Below are the code and all the weights of a small trained network. Each question names an input and a target symbol and asks about switching units off, where a switched-off unit gives its printed mean instead of its output.

import numpy as np


def w(rows, s, z=0):
    codes = np.array(rows[::2]) - 128.0
    scale = np.full(codes.shape[1], s)
    scale[-1] = z or s
    return codes * scale


def f(y):
    return y / 2 * (1 + np.tanh(0.7978845608 * (y + 0.044715 * y**3)))


def softmax(a):
    e = np.exp(a - a.max(-1, keepdims=True))
    return e / e.sum(-1, keepdims=True)


def log_softmax(a):
    a = a - a.max(-1, keepdims=True)
    return a - np.log(np.exp(a).sum(-1, keepdims=True))


def net(x, mask):
    ids = ['ΔΞΩβζτφ'.index(c) for c in x.split()]
    T = len(ids)
    res = E[ids] + P[:T]
    r = res
    for j in range(2):
        rows = slice(4 * j, 4 * j + 4)
        q, k, v = (r @ M[0][rows].T for M in (Q, K, V))
        z = softmax(np.where(np.tri(T) > 0, q @ k.T / 4**0.5, -1e9)) @ v
        o = O[0][rows]
        res = res + np.where(mask[j], z, o[:, -1]) @ o[:, :-1]
    y = f(res @ A[0][:, :-1].T + A[0][:, -1])
    res = res + np.where(mask[2:10], y, B[0][:, -1]) @ B[0][:, :-1]
    return log_softmax(res[-1] @ U[:, :-1].T + U[:, -1])


Q, K, V, O, A, B = {}, {}, {}, {}, {}, {}
E = w([
[105,117,204,61,203],'Δ',
[30,3,96,191,169],'Ξ',
[83,14,93,74,113],'Ω',
[155,73,141,60,66],'β',
[165,94,156,174,37],'ζ',
[193,35,217,111,201],'τ',
[165,14,114,202,105],'φ',
],0.013)
P = w([
[121,179,128,131,120],'0',
[231,172,88,99,212],'1',
[109,144,161,139,59],'2',
[231,123,124,119,169],'3',
[105,110,192,144,21],'4',
[248,85,147,124,135],'5',
[94,86,230,127,2],'6',
[179,86,125,135,180],'7',
],0.013)
Q[0] = w([
[179,185,69,147,152],'h1',
[102,138,116,143,110],'h1',
[131,133,151,178,152],'h1',
[188,148,25,173,172],'h1',
[171,186,67,106,72],'h2',
[55,171,207,141,60],'h2',
[79,251,27,148,139],'h2',
[43,150,43,83,77],'h2',
],0.021)
K[0] = w([
[132,209,97,144,122],'h1',
[151,131,124,164,147],'h1',
[104,135,158,163,130],'h1',
[110,202,28,122,145],'h1',
[127,182,137,194,181],'h2',
[228,96,66,155,147],'h2',
[129,218,2,98,193],'h2',
[194,223,86,139,124],'h2',
],0.021)
V[0] = w([
[84,143,93,140,161],'h1',
[114,160,71,108,104],'h1',
[102,145,184,136,115],'h1',
[77,188,106,102,87],'h1',
[155,106,70,15,49],'h2',
[55,114,127,84,216],'h2',
[81,7,49,122,132],'h2',
[175,110,122,154,109],'h2',
],0.015)
O[0] = w([
[140,165,134,78,101,42],'h1',
[85,153,135,90,157,2],'h1',
[107,110,89,139,92,193],'h1',
[60,142,100,101,126,25],'h1',
[196,209,207,121,136,150],'h2',
[165,84,171,113,57,87],'h2',
[151,126,144,3,109,197],'h2',
[98,152,80,123,142,153],'h2',
],0.016,0.0073)
A[0] = w([
[209,146,42,130,185,125],'n1',
[14,232,164,146,75,188],'n2',
[189,114,141,52,185,66],'n3',
[11,185,143,148,90,69],'n4',
[2,162,221,163,106,152],'n5',
[9,101,144,122,51,40],'n6',
[125,121,216,75,117,179],'n7',
[171,216,68,145,182,2],'n8',
],0.011,0.005)
B[0] = w([
[40,158,82,93,153,203],'n1',
[125,159,39,126,120,161],'n2',
[111,178,146,208,88,253],'n3',
[76,73,111,233,119,144],'n4',
[171,213,209,33,89,158],'n5',
[118,182,211,126,254,164],'n6',
[153,89,89,57,139,239],'n7',
[177,59,223,98,105,192],'n8',
],0.016,0.014)
U = w([
[82,170,253,119,76,25],'Δ',
[104,102,154,45,172,46],'Ξ',
[77,95,157,43,29,66],'Ω',
[234,245,83,100,182,93],'β',
[12,205,162,125,38,162],'ζ',
[210,114,120,154,166,221],'τ',
[143,194,31,97,201,254],'φ',
],0.0037)

Each question gives the input, a string of symbols that net reads in full, and the target symbol t.
The units are the heads (4 rows each of Q, K, V and O) and the neurons (one row each of A and B). Each row of codes is followed by its name. A weight is (code - 128) times the scale printed after its matrix; where a second scale follows, it is the last column's (O, A, B and U).
mask holds one flag per unit, heads first, then neurons. A switched-off unit (its flag False) gives its mean, the last column of its rows in O or B, instead of its output. The means were averaged over made-up inputs and are rounded, as every weight is.
A unit's drop is (log p(t) with every unit on - log p(t) with that unit switched off) / (log p(t) with every unit on - log p(t) with every unit switched off).
The circuit of an input: a set's keep is (log p(t) with only the set's units on - log p(t) with every unit switched off) / (log p(t) with every unit on - log p(t) with every unit switched off). Starting from all 10 units, units are removed one at a time, each time the one whose removal leaves the highest keep (on an exact tie, the one counted first), for as long as the keep stays at least 0.8.
units of the circuit, in order: the units of the circuit, biggest drop first
unit that matters most: the unit with the biggest drop
k most important neurons: the k neurons with the biggest drops, biggest first
which heads matter: for each layer, one digit per head in row order, 1 if its drop is at least 0.15 and else 0, layers parted by /
input Δ Δ Δ Δ Ω τ Ξ, target τ: units of the circuit, in order => (h1)
input Δ Ω β Ξ, target Δ: units of the circuit, in order => (h2 n8 h1)
input ζ Ξ Ω, target ζ: units of the circuit, in order => (h2 n4 h1)
input Δ ζ Ξ, target ζ: units of the circuit, in order => (h2 n4 h1)
input Ξ τ β Δ φ Δ, target ζ: 3 most important neurons => (n3 n1 n7)
input Δ Δ Ξ Ξ β Δ τ Ω, target φ: units of the circuit, in order => (h2 n8)
input Ω Ξ Ω τ τ Δ Ω, target τ: which heads matter => 10
input Δ ζ β, target ζ: which heads matter => 11
input Δ ζ τ τ Δ Δ τ Δ, target φ: units of the circuit, in order => (n1 h2 n8)
input Δ Δ Ω Ξ, target β: units of the circuit, in order => (h2 n8)
input Δ Δ Ξ Ξ τ τ, target φ: which heads matter => 01
input Δ Ξ ζ Δ, target Ξ: units of the circuit, in order => (n8 h2 n1)
input Δ Δ Ξ Ω φ, target φ: which heads matter => 01
input Ω Δ Δ ζ β Ξ β Ξ, target Δ: which heads matter => 01
input Δ τ Ω φ, target β: units of the circuit, in order => (h2)
input Δ τ τ Ξ, target φ: units of the circuit, in order => (n8 h2)
input φ Δ Δ φ Δ Δ τ Ξ, target φ: units of the circuit, in order => (h2 n8)
input Δ Δ β Δ Ω, target β: which heads matter => 01
input ζ Ξ β Δ Ξ, target β: which heads matter => 01
input Ξ Δ Δ, target Ξ: units of the circuit, in order => (h2 n6 n3 h1)
input ζ Ω Ω φ, target β: unit that matters most => n7
input Δ Δ τ Δ β, target τ: units of the circuit, in order => (h1 n1)
input Ξ τ Ω τ, target β: units of the circuit, in order => (n7 h2 n3)
input Ω τ Δ Δ Δ Δ β φ, target Δ: 2 most important neurons => (n8 n3)
input φ Δ Δ Δ Ξ Ω, target Ω: 3 most important neurons => (n7 n6 n3)
input β τ Δ Δ ζ Ξ, target Ξ: 3 most important neurons => (n8 n1 n3)
input Δ τ Ω, target τ: unit that matters most => h1
